In the rows, 128 means zero.
Facts:
<1015>: κ <352>; δ c
<1017>: κ <1213>; δ e
<1026>: κ <406>; δ a
<1064>: κ <1026>; δ b
<1083>: δ f
<1084>: κ <648>; δ f
<1099>: κ <526>; δ e
<1113>: κ <366>; δ g
<1115>: κ <749>; δ b
<1127>: κ <938>; δ d
<1139>: κ <1524>; δ b
<113>: κ <170>; δ d
<1150>: κ <892>; δ a
<1155>: κ <322>; δ e
<1180>: κ <930>; δ a
<1185>: κ <488>; δ b
<1213>: κ <850>; δ f
<1228>: κ <1320>; δ b
<122>: δ e
<1231>: κ <238>; δ c
<1236>: δ d
<1238>: δ d
<1248>: κ <339>; δ a
<1256>: κ <1236>; δ d
<1283>: κ <830>; δ c
<128>: κ <190>; δ a
<129>: κ <1483>; δ f
<1320>: κ <520>; δ a
<1324>: κ <129>; δ d
<1332>: κ <486>; δ d
<1335>: δ a
<1338>: κ <1529>; δ a
<1341>: δ a
<1344>: κ <1084>; δ a
<1355>: κ <661>; δ f
<1368>: κ <931>; δ e
<1379>: κ <1113>; δ a
<1387>: κ <385>; δ a
<1388>: κ <371>; δ b
<1392>: κ <555>; δ a
<1409>: κ <257>; δ a
<1414>: κ <487>; δ d
<142>: κ <113>; δ f
<143>: κ <290>; δ a
<1448>: κ <897>; δ a
<1456>: κ <878>; δ b
<1473>: κ <684>; δ c
<1478>: κ <453>; δ a
<1480>: κ <1238>; δ b
<1483>: κ <1150>; δ b
<1486>: κ <122>; δ a
<148>: κ <1473>; δ d
<1524>: κ <1388>; δ d
<1527>: κ <142>; δ a
<1529>: κ <1344>; δ g
<1530>: κ <1231>; δ b
<170>: κ <1127>; δ a
<171>: κ <1099>; δ b
<180>: κ <48>; δ g
<190>: κ <1256>; δ a
<223>: κ <686>; δ c
<238>: κ <550>; δ b
<240>: κ <54>; δ a
<245>: κ <1155>; δ a
<248>: κ <1017>; δ g
<252>: κ <1387>; δ b
<255>: κ <1283>; δ c
<257>: κ <1139>; δ d
<272>: κ <1456>; δ e
<275>: κ <1392>; δ b
<287>: κ <828>; δ a
<290>: δ d
<298>: κ <474>; δ b
<30>: κ <1083>; δ a
<315>: κ <788>; δ b
<31>: κ <1379>; δ a
<322>: κ <710>; δ b
<333>: κ <913>; δ b
<339>: κ <400>; δ d
<33>: κ <248>; δ e
<352>: κ <333>; δ b
<35>: δ d
<366>: κ <588>; δ b
<371>: κ <507>; δ b
<382>: κ <128>; δ a
<385>: κ <776>; δ g
<391>: κ <61>; δ a
<400>: κ <33>; δ a
<406>: κ <1409>; δ e
<424>: δ f
<453>: κ <272>; δ c
<474>: κ <990>; δ b
<485>: κ <31>; δ b
<486>: κ <1368>; δ b
<487>: κ <723>; δ b
<488>: κ <30>; δ b
<48>: κ <843>; δ a
<4>: κ <841>; δ c
<507>: κ <978>; δ a
<520>: κ <896>; δ b
<526>: κ <240>; δ a
<54>: δ a
<550>: κ <1015>; δ a
<555>: κ <424>; δ a
<557>: κ <1248>; δ b
<588>: κ <1355>; δ a
<603>: κ <287>; δ a
<61>: δ f
<648>: κ <1341>; δ a
<65>: κ <245>; δ a
<661>: κ <1180>; δ a
<684>: κ <1332>; δ e
<686>: κ <68>; δ f
<68>: κ <1414>; δ a
<710>: κ <1185>; δ g
<723>: κ <382>; δ a
<747>: κ <255>; δ a
<749>: κ <1480>; δ c
<766>: κ <997>; δ a
<776>: δ a
<788>: κ <804>; δ d
<789>: κ <223>; δ d
<804>: κ <747>; δ a
<815>: κ <603>; δ e
<825>: δ a
<828>: κ <180>; δ a
<830>: κ <922>; δ d
<841>: κ <485>; δ c
<843>: κ <315>; δ g
<850>: κ <4>; δ b
<878>: κ <1228>; δ g
<892>: κ <391>; δ f
<896>: κ <766>; δ b
<897>: κ <789>; δ a
<903>: κ <1064>; δ g
<913>: κ <1527>; δ d
<922>: κ <1115>; δ a
<930>: κ <1448>; δ b
<931>: κ <252>; δ b
<938>: κ <1486>; δ e
<945>: κ <1335>; δ b
<978>: κ <945>; δ g
<990>: κ <903>; δ f
<997>: κ <148>; δ a

Known rows:
<1155>: [144 173 105 135 250 107 139 123  95 106 103 120 121 105  52  95  52  84
 188 104 105  88 129 170 146 151 166 153 106 163]
<1256>: [135 131  82 139 127 163 155 174 148 138 125 127 138 185 117 132 139 149
 114 139 153 128 121 162 151 129 104 194 168 154]
<122>: [191 140 112 146 141  66 119 125 133 131 107 154  76  78 108  99 139  97
 136 156 138 121 206 125 168 158 162 133 135 135]
<931>: [ 54 113 214 145  63 126 117  62 144  77  68 145 105  95 131 150 102 124
  74 139 188 121  94 141  60 157 106 167  93 132]
<245>: [131 172 131 145 182 132 137 138  78 115 118 101 165 163  89 125 104 118
 176  74 124  84  54 166 134 141 152 123  94 139]
<1483>: [107 139 130 134 141 130 114 118 113 110 129 126 139 117 112 133 105 125
 130  80 161 125  93  97 114 136 127 116 129 121]
<710>: [144 185 121 140 176 127 140 123  63 139 113  81 137 127  91 114  50 105
 223  86 103  64  89 165 138 141 158 155  83 157]
<789>: [126  96  76 129 123 153 149 182 158 160 133 127 137 206 113 132 152 149
 101 128 146 127 137 155 154 121  68 208 178 167]
<1379>: [103  42 155 115 130 110 115 153 130 174 134 124 157 149 134 123 176 110
 121  92  87 119 124 118 130 118  86 108 100 152]
<896>: [ 66 122 151 104 111 147  78  65 171  66  86 102  95 173 117 190 132 147
 163 128 145 149 127  94 101 134 145  94 152 119]
<588>: [114  50 139 117 118 111 119 152 128 172 143 122 144 173 124 122 175 125
 110  95 101 116 128 124 133 114  71 131 117 147]
<143>: [142 124 140 131 120 128 129 129 112 125 130 119 137 150 127 129 148 138
 130 123 123 122 106 138 130 123 130 117 113 118]
<1388>: [122 121 121 114 137 142 202 128 119  97 139 168 134  89 140 132  95 183
 109  70 136 135 123  56  91 117 140 110 126  77]
<65>: [132 168 131 143 179 130 134 137  79 115 120 102 164 163  90 125 107 120
 173  77 122  88  58 162 132 139 151 121  97 138]
<33>: [113  59 146 107 205  86 119 132 149 153 107 146 121  58 111  94 120  65
 149 133  61 129 188 119 142 135 135 105  95 168]
<223>: [110 155  71 115 143 106 134 126 151 177 180 136  96 189 113 121 111 130
  92 103 131 108 190 153 120 117  55 197 188 156]
<333>: [165 161 130 171  70  76  91 140 125 132 123 148 112  94 140 133 174 116
 120  80 212 117 139  62 154 171 157  95 150 112]
<1524>: [136 122 101 121 145 174 244 181 154 113 113 172 156 110 162 130 119 183
 118 132 106 141 137 114 120 116 168 137 133 107]
<474>: [117 123 122 119 134 139 170 127 117 101 137 154 132 100 132 133 103 164
 113  77 143 135 116  67  98 122 135 111 128  88]
<485>: [ 66  45 156 112 149 110  97 142 141 159 133 134 159 105 133 125 144  90
 116  58 116 129 120  66 115 127  87  94 112 154]
<257>: [137 122 100 119 142 175 246 182 154 113 114 175 156 108 162 130 119 185
 119 131 106 142 139 113 119 116 169 138 133 103]

Rows:
No name comes twice in this set of rows, the named rows included.
[158 135 131 128 120 154 104 123  95 126 164 108 144 123 140 115 137 128
 111 175 128 159  88 147 140 103 120 103 116 102] => <603>
[127 125 122 104 133 141  99 110 144 101 117  91 115 207 122 168 169 156
 186 134  99 139 128 121 143 114 156  77 145 112] => <1478>
[ 51 113 211 140  62 130 111  57 150  69  65 140 100 106 129 159 105 130
  82 144 184 125  98 139  61 155 112 158 100 131] => <486>
[ 92 114 182 116  85 140 104  68 158  78  75 106  98 190 129 177 160 154
 148 172 119 133 124 157 103 129 145 114 116 122] => <997>
[137 116  66 135 123 160 153 177 150 151 134 124 131 214 106 133 143 158
 104 130 158 125 131 162 154 124  75 218 182 162] => <1414>
[169 140 125 126 119 168  91 120  89 125 183 104 147 108 146 104 131 125
 100 200 128 177  78 153 143  92 112  97 117  95] => <48>
[ 71 118 166 127  94 173 130 108 201  79  44 125 117 166 145 177 145 139
 138 203 137 145 129 177 110 144 158 151 135 158] => <148>
[ 97 110 214 147  58 122 138  84 126  98  73 138 115 128 137 138 133 135
  81 165 152 109  98 184  81 145 116 164  76 131] => <1387>
[156 106  95 128 102 123 132 140 105 151 159 110 113 226  93 128 154 169
  99 101 146 109 123 149 139 114  54 190 154 130] => <68>
[101 105 196 133 111 100 134  54 158  80  47 156  60  75 104 122  89 105
  95 212 131 120 178 190  90 159 130 190  89 154] => <1368>
[166 123 122 112 100 132 202 122 100 139 132 133 105  92 153 119  89 172
 157 130  85 111 167 108 117 110 150 143 100 100] => <978>
[113 198 102 138 207 119 138 139 126 127 113 126 149 108  86 120  51  89
 174 105 105  92 117 165 124 152 161 161 135 162] => <1083>
[115 114 195 139  45 118 141  74 116 126  77 121  87  89 146 128  92 127
 123 182 128  98 142 172  90 142 119 189  70 143] => <385>

Now the same things, written a new way:
Known rows:
<1248>: [146 131 154 138 115 157 118 148 115 148 152 146 124 116 142 149 135 128
 106 128 142 162 116 142  96 133 140 137 113]
<1387>: [147 125 138 126 118 161 103 141 113 149 156 142 129 117 142 134 122 131
  99 115 144 133 114 125 101 137 139 123 136]
<710>: [147 119 150 131 114 153 110 135 110 148 145 140 125 118 137 132 120 134
 105 125 148 149 113 118 101 134 131 130 102]
<1236>: [162 119 141 115 104 144 117 136 115 136 139 150 131 116 143 155  85 128
 112 149 120 145 106  72 117 138 124 148  94]
<272>: [181 121 154 112 119 180 106 144 112 157 148 145 128 107 140 117 134 120
 100 112 150 145 114 119  93 128 131 121 118]
<1026>: [137 137 131 134 123 170 117 139 115 150 149 150 118 137 143 135 132 146
 130 194 117 175 113 135 103 133 121 128 115]
<723>: [123 123 130 114 127 231 117 118 110 146 154 145 135 121 139 139 120 139
 115 121 136 131 110 126 109 131 126 122 148]
<366>: [135 110 168 113 117 152 141 128 111 142 146 143  92 137 135 164 113 130
 118 111 133 173 114 109 106 137 125 149  91]
<122>: [180 128 153 119 107 156 103 149 119 143 147 142 136 102 146 113 105 128
 103 114 132 150 106 108 100 126 134 144 114]
<453>: [153 123 146 104 129 188 103 145 110 157 148 139 128 118 143 121 122 131
 111 126 138 142 114 131 102 132 132 127 136]
<129>: [166 111 157 124 113 151 117 140 108 148 141 141 116 118 131 136 126 126
 105 113 142 163 112 105 106 135 124 136  97]
<990>: [171 109 151 127 114 143 119 133 108 156 138 143 114 123 129 118 131 134
 106 129 140 172 111 111 103 136 120 128  89]
<1530>: [141 112 140  98 126 156 127 135 109 147 144 135 108 130 128 143 109 135
 107 121 130 143 111 106 114 139 119 125 106]
<830>: [152 126 148 133 105 132 126 145 106 146 134 144 114  96 143 177 122 114
 123 133 137 152 116  91 117 132 117 137  63]
<339>: [165 111 147 111 109 133 133 135 108 155 143 144 128 119 143 146 106 125
 106 132 157 138 112  97 103 142 127 124  77]
<1388>: [156 115 142 139 114 125 123 134 112 153 139 146 103 135 124 122 138 145
 113 159 126 189 112 116 107 136 113 130  97]
<1379>: [127 128 154 111 121 169 133 139 117 149 158 148 114 129 154 160 115 128
 123 124 139 156 117 139  95 136 141 143 111]
<68>: [126 118 135 125 125 232 120 113 109 144 155 146 135 121 137 140 127 137
 117 106 141 134 110 127 106 128 124 127 139]
<223>: [127 126 160 126 130 250 111 129 112 137 144 152 122 121 140 156 127 134
 136 131 119 175 113 119 109 120 124 151 128]
<180>: [137 126 155 137 110 143 115 147 108 147 137 139 109  97 139 148 138 123
 115 110 144 157 118 127 108 130 126 132  83]
<1155>: [170 123 147 101 125 190 112 144 113 153 147 145 125 114 145 127 115 126
 114 125 136 146 112 110 100 127 124 128 110]

Rows:
No name comes twice in this set of rows, the named rows included.
[181 127 145 131 116 162 115 140 118 161 144 150 117 122 142  98 137 133
 120 174 135 182 110 122  93 126 119 128  96] => <406>
[145 133 133 145 116 155 116 137 116 156 147 152 122 134 135 118 148 151
 124 190 126 180 111 136  99 134 126 127 114] => <1409>
[147 115 151 128 109 122 124 140 103 152 140 128 101  90 131 148 149 115
 106  72 145 151 115 128 114 133 122 120  81] => <315>
[148 106 153 117 119 213 121 113 104 144 139 147 118 118 130 142 127 127
 113  93 138 160 110  97 111 129 116 136 105] => <686>
[163 112 142 115 112 149 124 135 108 150 140 147 129 117 139 154 103 129
 111 145 142 140 111  88 108 138 121 129  83] => <1324>
[155 127 157 111 131 207 119 164 112 152 140 137 142 119 131 125 124 142
  96 158 136 142 111 146  97 127 132 128 115] => <1015>
[155 125 146  97 141 185  80 154 111 153 152 145 119 125 139 144 126 127
 111 148 137 151 120 116 101 133 131 122 153] => <1473>
[133 105 139 110 123 206 126 110 105 142 145 140 113 129 124 147 121 137
 113 100 130 148 109 102 119 134 111 127 116] => <487>
[153 131 155 129 118 164 103 151 114 148 146 140 121  96 146 129 131 125
 116 104 129 160 114 132 104 125 134 145 120] => <749>
[139 127 144 126 113 143 129 150 105 144 132 143 110  96 146 186 121 115
 136 139 126 150 117  88 123 131 112 135  61] => <788>
[167 105 171 110 108 112 134 137 108 160 148 138 105 123 143 132 115 122
  99  91 158 159 113 119  90 139 138 137  80] => <1213>

The same things again, as new rows of numbers:
Known rows:
<749>: [ 96 127 138 121 147 124 156 129 100  51  93 134 181 146]
<128>: [106 134 137 136 133 136 143 125 107  72  89 123 168 163]
<903>: [114 107 119 127 122 149 154 120  90  66 113 110 181 152]
<804>: [ 98 139 141  97 162 135 176 129  92  63  85 131 189 133]
<1388>: [134 113 148 106 108 156 127 130 105  55  89  81 166 134]
<1529>: [104 118 135 138 133 138 165 124  91  69 108 119 175 157]
<406>: [119 109 121 116  99 156 141 113  95  59 115 109 180 142]
<1017>: [109 118 159 132 110 119 172 128 100  50 142 125 166 155]
<997>: [115 113 164 165 114 130 149 144  79  67  84 141 182 155]
<1368>: [110 120 159 162 102 138 156 129  80  65  95 135 174 150]
<65>: [108 123 145 129 130 131 152 132  99  63 102 124 178 155]
<333>: [130 121 160 112 117 148 137 133 103  56  85  89 165 136]
<453>: [107 117 140 138 130 122 147 132  99  52  94 137 176 155]
<1236>: [ 78 144 191 147 124 155 126 119 105  55 115 111 180 147]
<1238>: [ 76 144 193 143 126 156 129 119 104  54 116 112 182 143]
<1486>: [ 99 122 150 132 135 137 145 130  98  61 107 118 184 155]
<290>: [ 78 142 192 145 121 155 128 119 103  54 117 112 180 145]
<1115>: [116 139 168 106 141 142 155 136 101  57  73  97 165 130]
<190>: [104 131 141 134 134 135 144 127 106  69  93 124 172 161]
<486>: [128 121 187 153 109 140 140 147  88  60  68 107 160 142]
<391>: [ 98 124 153 134 137 134 147 131  98  61 106 121 182 157]

Rows:
No name comes twice in this set of rows, the named rows included.
[118 130 175 125  98 137 148 124 106  54 119 127 166 140] => <339>
[111 119 148 127 128 127 156 133 100  60 111 127 177 155] => <1248>
[109 119 156 131 112 125 168 126  98  53 134 125 169 153] => <33>
[111 145 165  94 153 143 164 135  99  58  65 100 168 121] => <315>
[110 121 157 131 125 109 162 136 113  55 134 127 163 168] => <1379>
[104 131 141 111 146 133 165 130  96  64  93 129 183 143] => <828>
[125 125 186 123 120 116 156 145 116  47 120  94 147 152] => <485>
[105 120 147 143 132 117 173 128 105  63 137 120 158 172] => <1113>
[106 138 133 136 134 137 140 123 111  76  82 125 163 166] => <723>
[113 116 153 125 128 120 160 137 102  56 123 126 176 156] => <400>
[110 156 159 139 107 146 131 112 123  75  87 126 146 157] => <789>
[109 124 151 145 108 139 156 124  87  64 101 129 173 150] => <272>
[126 121 186 119 120 116 158 146 112  45 122  96 152 147] => <850>
[106 129 142 116 142 133 161 132  97  63  95 127 182 145] => <287>
[116 111 130 117 119 143 141 128  99  60 107 115 184 150] => <507>

